Here is a tiny trained network, its code and every weight. The questions are about switching its units off for an input and a target symbol, where a switched-off unit gives its printed mean instead of its output.

import numpy as np


def w(rows, s, z=0):
    codes = np.array(rows[::2]) - 128.0
    scale = np.full(codes.shape[1], s)
    scale[-1] = z or s
    return codes * scale


def f(y):
    return np.maximum(y, 0)


def softmax(a):
    e = np.exp(a - a.max(-1, keepdims=True))
    return e / e.sum(-1, keepdims=True)


def log_softmax(a):
    a = a - a.max(-1, keepdims=True)
    return a - np.log(np.exp(a).sum(-1, keepdims=True))


def net(x, mask):
    ids = ['αγεζτψ'.index(c) for c in x.split()]
    T = len(ids)
    res = E[ids] + P[:T]
    u = 0
    for l in range(2):
        r = res
        for j in range(2):
            rows = slice(2 * j, 2 * j + 2)
            q, k, v = (r @ M[l][rows].T for M in (Q, K, V))
            z = softmax(np.where(np.tri(T) > 0, q @ k.T / 2**0.5, -1e9)) @ v
            o = O[l][rows]
            res = res + np.where(mask[u + j], z, o[:, -1]) @ o[:, :-1]
        u += 2
        y = f(res @ A[l][:, :-1].T + A[l][:, -1])
        res = res + np.where(mask[u : u + 12], y, B[l][:, -1]) @ B[l][:, :-1]
        u += 12
    return log_softmax(res[-1] @ U[:, :-1].T + U[:, -1])


Q, K, V, O, A, B = {}, {}, {}, {}, {}, {}
E = w([
[106,126,52],'α',
[179,250,100],'γ',
[134,14,77],'ε',
[120,157,45],'ζ',
[94,123,233],'τ',
[111,179,173],'ψ',
],0.012)
P = w([
[37,151,197],'0',
[74,156,183],'1',
[98,149,174],'2',
[120,138,166],'3',
[139,133,162],'4',
[155,127,162],'5',
[170,116,155],'6',
[184,110,153],'7',
[198,96,151],'8',
[211,86,151],'9',
[228,86,153],'10',
[241,78,150],'11',
[253,75,154],'12',
],0.0063)
Q[0] = w([
[142,182,125],'L0H0',
[126,152,8],'L0H0',
[136,110,124],'L0H1',
[130,114,127],'L0H1',
],0.017)
K[0] = w([
[134,188,133],'L0H0',
[96,136,3],'L0H0',
[139,144,117],'L0H1',
[148,139,124],'L0H1',
],0.016)
V[0] = w([
[3,98,94],'L0H0',
[124,10,153],'L0H0',
[64,134,194],'L0H1',
[81,158,60],'L0H1',
],0.0058)
O[0] = w([
[170,167,138,181],'L0H0',
[135,255,148,190],'L0H0',
[168,99,54,252],'L0H1',
[102,118,110,111],'L0H1',
],0.0069,0.0012)
A[0] = w([
[69,75,68,110],'L0N0',
[127,125,200,5],'L0N1',
[54,160,85,118],'L0N2',
[133,127,129,97],'L0N3',
[93,71,254,53],'L0N4',
[138,131,237,127],'L0N5',
[216,113,203,179],'L0N6',
[130,33,164,90],'L0N7',
[23,147,200,86],'L0N8',
[54,63,157,216],'L0N9',
[121,227,133,162],'L0N10',
[174,105,90,179],'L0N11',
],0.0087,0.0034)
B[0] = w([
[138,199,169,171],'L0N0',
[188,221,175,149],'L0N1',
[138,114,190,147],'L0N2',
[124,99,140,128],'L0N3',
[205,249,102,200],'L0N4',
[185,40,131,223],'L0N5',
[160,64,43,254],'L0N6',
[116,214,150,179],'L0N7',
[189,98,190,183],'L0N8',
[42,167,168,213],'L0N9',
[24,125,183,195],'L0N10',
[140,195,55,226],'L0N11',
],0.014,0.0035)
Q[1] = w([
[79,66,59],'L1H0',
[196,220,83],'L1H0',
[27,111,83],'L1H1',
[110,167,7],'L1H1',
],0.012)
K[1] = w([
[128,248,80],'L1H0',
[210,83,54],'L1H0',
[71,61,141],'L1H1',
[172,37,60],'L1H1',
],0.015)
V[1] = w([
[188,94,201],'L1H0',
[78,195,2],'L1H0',
[182,164,26],'L1H1',
[187,23,172],'L1H1',
],0.0092)
O[1] = w([
[107,186,75,250],'L1H0',
[136,77,224,55],'L1H0',
[1,140,134,200],'L1H1',
[183,190,181,66],'L1H1',
],0.0073,0.002)
A[1] = w([
[101,244,165,175],'L1N0',
[141,25,21,129],'L1N1',
[166,177,136,47],'L1N2',
[27,80,73,117],'L1N3',
[127,174,115,2],'L1N4',
[59,106,63,58],'L1N5',
[34,86,173,116],'L1N6',
[140,112,71,203],'L1N7',
[89,203,14,98],'L1N8',
[221,84,32,107],'L1N9',
[199,79,237,132],'L1N10',
[171,135,255,104],'L1N11',
],0.0094,0.0065)
B[1] = w([
[23,78,74,254],'L1N0',
[212,223,144,189],'L1N1',
[189,55,183,180],'L1N2',
[227,154,232,200],'L1N3',
[116,66,247,139],'L1N4',
[172,17,213,158],'L1N5',
[20,228,196,158],'L1N6',
[99,166,47,240],'L1N7',
[127,40,168,243],'L1N8',
[178,196,193,205],'L1N9',
[45,109,70,163],'L1N10',
[94,104,78,160],'L1N11',
],0.015,0.0059)
U = w([
[3,67,143,172],'α',
[100,113,141,237],'γ',
[105,158,181,135],'ε',
[111,177,206,30],'ζ',
[132,35,181,46],'τ',
[112,123,19,253],'ψ',
],0.0081,0.0032)

Each question gives the input, a string of symbols that net reads in full, and the target symbol t.
The units are the heads (2 rows each of Q, K, V and O) and the neurons (one row each of A and B). Each row of codes is followed by its name. A weight is (code - 128) times the scale printed after its matrix; where a second scale follows, it is the last column's (O, A, B and U).
mask holds one flag per unit, layer by layer, with each layer's heads first. A switched-off unit (its flag False) gives its mean, the last column of its rows in O or B, instead of its output. The means were averaged over made-up inputs and are rounded, as every weight is.
A unit's drop is (log p(t) with every unit on - log p(t) with that unit switched off) / (log p(t) with every unit on - log p(t) with every unit switched off).
The circuit of an input: a set's keep is (log p(t) with only the set's units on - log p(t) with every unit switched off) / (log p(t) with every unit on - log p(t) with every unit switched off). Starting from the 12 units with the biggest drops (on a tie, the unit counted first), units are removed one at a time, each time the one whose removal leaves the highest keep (on an exact tie, the one counted first), for as long as the keep stays at least 0.8.
circuit, biggest first: the units of the circuit, biggest drop first
unit that matters most: the unit with the biggest drop
k most important neurons: the k neurons with the biggest drops, biggest first
drop when u is switched off: that unit's drop, to one decimal
input ζ τ ψ ε ζ ε ψ τ ζ ε τ α, target τ: unit that matters most	L0N6
input ζ ζ ε τ ψ ε γ ε ε, target ζ: circuit, biggest first	[L1N0 L1N1]
input τ ψ τ ζ ε ε ζ ε, target ε: 2 most important neurons	[L0N4 L0N9]
input ψ ε ε ψ ε ψ ψ τ τ τ ζ, target α: circuit, biggest first	[L0N6 L0N5 L1N8 L1N0]
input ε γ τ τ, target τ: 3 most important neurons	[L0N5 L0N6 L0N8]
input ζ ε α γ τ ζ ζ ε ζ, target ζ: 2 most important neurons	[L0N9 L0N7]
input ζ α τ, target τ: 4 most important neurons	[L0N5 L0N8 L1N2 L0N6]
input ε ε ε ε ζ ε τ ζ ζ, target τ: 4 most important neurons	[L0N4 L0N6 L0N5 L0N8]
input ε τ τ ψ τ ε α γ ζ ζ α, target ζ: 2 most important neurons	[L0N9 L0N4]
input ε ε ε ζ ζ τ γ, target α: 2 most important neurons	[L0N5 L1N8]
input τ γ γ ψ ε τ τ α, target τ: 3 most important neurons	[L1N8 L0N6 L0N1]
input ε τ ψ, target α: 2 most important neurons	[L0N10 L0N6]
input γ α α τ ε α ε ψ, target α: 3 most important neurons	[L0N4 L0N10 L1N10]
input τ ζ ψ ψ ψ ψ ε ε ε ζ ε ε α, target ε: unit that matters most	L1H0
input ψ ψ ψ ε α α ε α γ ε ε α, target ζ: 2 most important neurons	[L0N7 L0N11]
input τ ψ ε ψ τ ζ, target α: 4 most important neurons	[L0N6 L0N5 L1N8 L0N0]
input α ζ ψ ψ γ, target α: 2 most important neurons	[L0N5 L1N1]
input τ τ ε ε ε ζ α α ψ ψ τ, target ψ: drop when L1N7 is switched off	0.0
input ψ ψ ε τ, target ψ: drop when L1N0 is switched off	0.2
input ζ ε α ε ε ε, target ζ: unit that matters most	L1H1
input γ τ ε ψ ε α ε α τ γ, target τ: drop when L1N2 is switched off	-0.1
input ψ ψ ψ ε ε ζ ε ε γ τ τ ε ζ, target τ: drop when L0N10 is switched off	0.1
